Below are the code and all the weights of a small trained network. Each question names an input and a class and asks about switching units off, where a switched-off unit gives its printed mean instead of its output.

import numpy as np


def w(rows, s, z=0):
    codes = np.array(rows[::2]) - 128.0
    scale = np.full(codes.shape[1], s)
    scale[-1] = z or s
    return codes * scale


def norm(h):
    return h / np.sqrt((h * h).mean(-1, keepdims=True) + 1e-5)


def f(y):
    return np.maximum(y, 0)


def log_softmax(a):
    a = a - a.max(-1, keepdims=True)
    return a - np.log(np.exp(a).sum(-1, keepdims=True))


def net(x, mask):
    res = np.array(x, float).reshape(1, 4) / 4 @ E
    u = 0
    for l in range(3):
        y = f(norm(res) @ A[l][:, :-1].T + A[l][:, -1])
        res = res + np.where(mask[u : u + 13], y, B[l][:, -1]) @ B[l][:, :-1]
        u += 13
    return log_softmax(norm(res)[-1] @ U[:, :-1].T + U[:, -1])


A, B = {}, {}
E = w([
[47,190,36,189,91,94,145,162,2],'x0',
[187,151,110,109,230,43,66,111,81],'x1',
[183,134,153,132,61,70,142,193,65],'x2',
[77,177,194,172,137,103,42,188,161],'x3',
],0.0076)
A[0] = w([
[203,125,102,65,124,141,213,129,104,35],'0.n0',
[197,118,108,95,174,20,104,78,148,89],'0.n1',
[147,84,157,168,67,250,187,140,88,5],'0.n2',
[61,104,86,191,150,131,94,69,160,5],'0.n3',
[105,242,145,111,67,132,98,133,189,28],'0.n4',
[115,192,63,201,187,96,112,120,30,239],'0.n5',
[215,85,247,46,82,82,141,180,175,12],'0.n6',
[84,100,221,175,51,220,191,142,145,17],'0.n7',
[158,132,65,65,143,170,197,60,107,122],'0.n8',
[93,211,194,237,139,81,45,185,215,89],'0.n9',
[221,91,161,93,11,42,156,248,49,79],'0.n10',
[125,128,133,95,188,167,105,76,255,119],'0.n11',
[91,198,27,165,235,205,123,58,195,126],'0.n12',
],0.0079,0.0033)
B[0] = w([
[118,202,100,48,194,63,153,126,122,176],'0.n0',
[109,28,221,177,159,81,86,130,162,189],'0.n1',
[135,79,74,203,143,92,86,140,204,186],'0.n2',
[89,185,150,186,93,235,24,149,122,157],'0.n3',
[158,148,104,109,153,55,123,149,88,158],'0.n4',
[173,77,225,162,145,147,172,150,108,254],'0.n5',
[146,113,136,97,177,254,153,60,118,206],'0.n6',
[138,82,126,203,214,60,89,159,199,204],'0.n7',
[109,252,94,129,109,102,111,98,126,200],'0.n8',
[150,147,19,49,101,77,212,53,141,230],'0.n9',
[217,186,133,109,83,181,34,184,194,235],'0.n10',
[160,143,162,131,148,209,173,129,101,216],'0.n11',
[147,173,189,146,87,102,26,191,147,214],'0.n12',
],0.0079,0.0088)
A[1] = w([
[104,129,85,191,123,175,128,202,62,161],'1.n0',
[70,176,109,165,141,220,79,109,80,128],'1.n1',
[16,164,195,175,146,104,92,33,136,157],'1.n2',
[106,129,119,192,114,173,125,116,59,149],'1.n3',
[93,137,145,177,137,125,122,113,110,2],'1.n4',
[136,92,57,60,129,180,141,219,59,114],'1.n5',
[145,220,109,123,81,39,130,90,77,111],'1.n6',
[77,116,115,156,85,141,184,200,15,114],'1.n7',
[161,201,24,93,173,101,144,72,98,110],'1.n8',
[71,93,74,142,98,125,156,77,228,204],'1.n9',
[168,136,121,203,111,86,178,255,126,112],'1.n10',
[120,94,153,74,172,57,85,119,137,113],'1.n11',
[158,53,94,174,141,157,160,111,164,155],'1.n12',
],0.0093,0.0035)
B[1] = w([
[141,82,96,81,254,188,132,78,159,192],'1.n0',
[218,133,200,78,96,151,95,128,158,174],'1.n1',
[168,73,107,115,96,180,151,178,149,192],'1.n2',
[132,106,194,83,137,134,149,47,140,161],'1.n3',
[100,126,109,81,168,163,207,138,156,140],'1.n4',
[170,145,178,148,114,146,52,140,174,144],'1.n5',
[55,137,111,49,115,124,112,85,118,217],'1.n6',
[66,20,94,41,138,185,133,79,195,172],'1.n7',
[62,170,178,90,85,109,165,168,131,191],'1.n8',
[108,152,130,155,139,59,115,178,110,193],'1.n9',
[124,76,189,136,154,208,172,86,155,254],'1.n10',
[4,123,98,196,123,56,121,177,129,170],'1.n11',
[57,78,129,128,154,127,165,134,94,187],'1.n12',
],0.0088,0.0079)
A[2] = w([
[107,108,54,91,146,144,87,150,185,151],'2.n0',
[180,126,107,143,132,149,163,121,136,149],'2.n1',
[181,88,155,115,153,134,138,64,58,101],'2.n2',
[124,102,179,156,182,26,108,172,38,65],'2.n3',
[138,179,186,89,188,106,227,81,177,156],'2.n4',
[157,107,40,171,128,170,189,146,10,3],'2.n5',
[79,203,138,86,124,100,115,143,197,165],'2.n6',
[137,131,160,134,90,176,65,141,92,75],'2.n7',
[160,126,91,168,195,127,108,98,2,61],'2.n8',
[63,183,91,86,77,142,172,137,122,86],'2.n9',
[60,197,94,99,137,145,137,168,118,147],'2.n10',
[90,55,49,185,50,139,168,134,191,61],'2.n11',
[113,178,197,99,91,130,124,180,155,153],'2.n12',
],0.0095,0.0046)
B[2] = w([
[148,178,150,121,110,67,102,134,48,185],'2.n0',
[132,104,140,106,96,178,139,134,89,160],'2.n1',
[76,98,85,197,94,146,124,114,195,167],'2.n2',
[86,100,110,196,132,53,106,221,143,168],'2.n3',
[49,69,97,106,50,143,168,89,87,254],'2.n4',
[192,115,191,23,29,252,106,134,196,128],'2.n5',
[140,152,113,124,89,96,178,182,36,214],'2.n6',
[207,167,94,147,102,112,159,131,173,158],'2.n7',
[142,155,122,163,191,84,74,165,159,131],'2.n8',
[140,174,99,148,106,60,181,102,91,163],'2.n9',
[96,77,96,94,79,127,209,120,129,165],'2.n10',
[39,96,160,202,147,2,30,156,92,161],'2.n11',
[193,162,80,137,80,117,153,112,92,210],'2.n12',
],0.01,0.0094)
U = w([
[81,28,181,32,169,233,131,92,185,165],'0',
[54,72,166,203,173,27,25,247,161,192],'1',
[59,179,79,45,34,57,154,157,69,140],'2',
[206,180,160,72,72,185,28,215,173,179],'3',
[150,112,154,160,107,126,140,153,99,145],'4',
[131,208,68,208,236,137,139,67,82,1],'5',
[144,186,63,195,217,128,137,66,90,1],'6',
[128,188,86,209,222,154,130,89,53,1],'7',
],0.011,0.0061)

Each question gives the input, the list of numbers given to net, and the class t.
The units are the neurons (one row each of A and B). Each row of codes is followed by its name. A weight is (code - 128) times the scale printed after its matrix; where a second scale follows, it is the last column's (A, B and U).
mask holds one flag per neuron, layer by layer. A switched-off neuron (its flag False) gives its mean, the last column of its row in B, instead of its output. The means were averaged over made-up inputs and are rounded, as every weight is.
A unit's drop is (log p(t) with every unit on - log p(t) with that unit switched off) / (log p(t) with every unit on - log p(t) with every unit switched off).
The circuit of an input: a set's keep is (log p(t) with only the set's units on - log p(t) with every unit switched off) / (log p(t) with every unit on - log p(t) with every unit switched off). Starting from the 12 units with the biggest drops (on a tie, the unit counted first), units are removed one at a time, each time the one whose removal leaves the highest keep (on an exact tie, the one counted first), for as long as the keep stays at least 0.8.
circuit, biggest first: the units of the circuit, biggest drop first
unit that matters most: the unit with the biggest drop
top k neurons: the k neurons with the biggest drops, biggest first
top k neurons in layer l: the k neurons of layer l with the biggest drops, biggest first
input [1,-6,-4,8], class 2: circuit, biggest first -> (0.n9)
input [-2,7,-7,3], class 1: top 2 neurons -> (0.n1, 0.n10)
input [3,-7,-7,0], class 1: circuit, biggest first -> (0.n7, 2.n11)
input [2,-6,-7,2], class 3: circuit, biggest first -> (0.n12, 1.n1)
input [6,-8,8,-3], class 1: top 2 neurons -> (0.n2, 2.n11)
input [-5,-4,-6,-4], class 3: top 2 neurons in layer 1 -> (1.n10, 1.n0)
input [-1,-7,-6,-2], class 1: top 2 neurons in layer 0 -> (0.n7, 0.n2)
input [3,7,-7,-8], class 2: top 2 neurons -> (0.n8, 0.n7)
input [-5,7,-1,-3], class 1: circuit, biggest first -> (0.n1, 1.n11)
input [0,-6,4,5], class 1: top 2 neurons -> (0.n7, 0.n8)
input [8,-8,1,-4], class 0: top 4 neurons -> (1.n0, 1.n10, 0.n9, 1.n3)
input [8,8,-1,-1], class 0: top 3 neurons -> (1.n7, 0.n7, 1.n10)
input [-3,-3,-5,5], class 2: top 2 neurons in layer 0 -> (0.n9, 0.n10)
input [-1,-5,4,4], class 1: circuit, biggest first -> (0.n7)
input [3,-1,-8,-8], class 2: top 2 neurons -> (0.n8, 0.n10)
input [-6,-4,-7,6], class 3: top 2 neurons in layer 1 -> (1.n10, 1.n0)
input [8,-2,6,-6], class 0: top 2 neurons -> (0.n9, 0.n5)
input [5,-4,7,-5], class 3: top 2 neurons -> (0.n10, 0.n9)
input [-6,-6,-8,-1], class 3: top 2 neurons in layer 1 -> (1.n10, 1.n0)
input [0,2,1,7], class 2: unit that matters most -> 0.n9
input [-3,-6,8,5], class 3: top 2 neurons in layer 0 -> (0.n10, 0.n6)
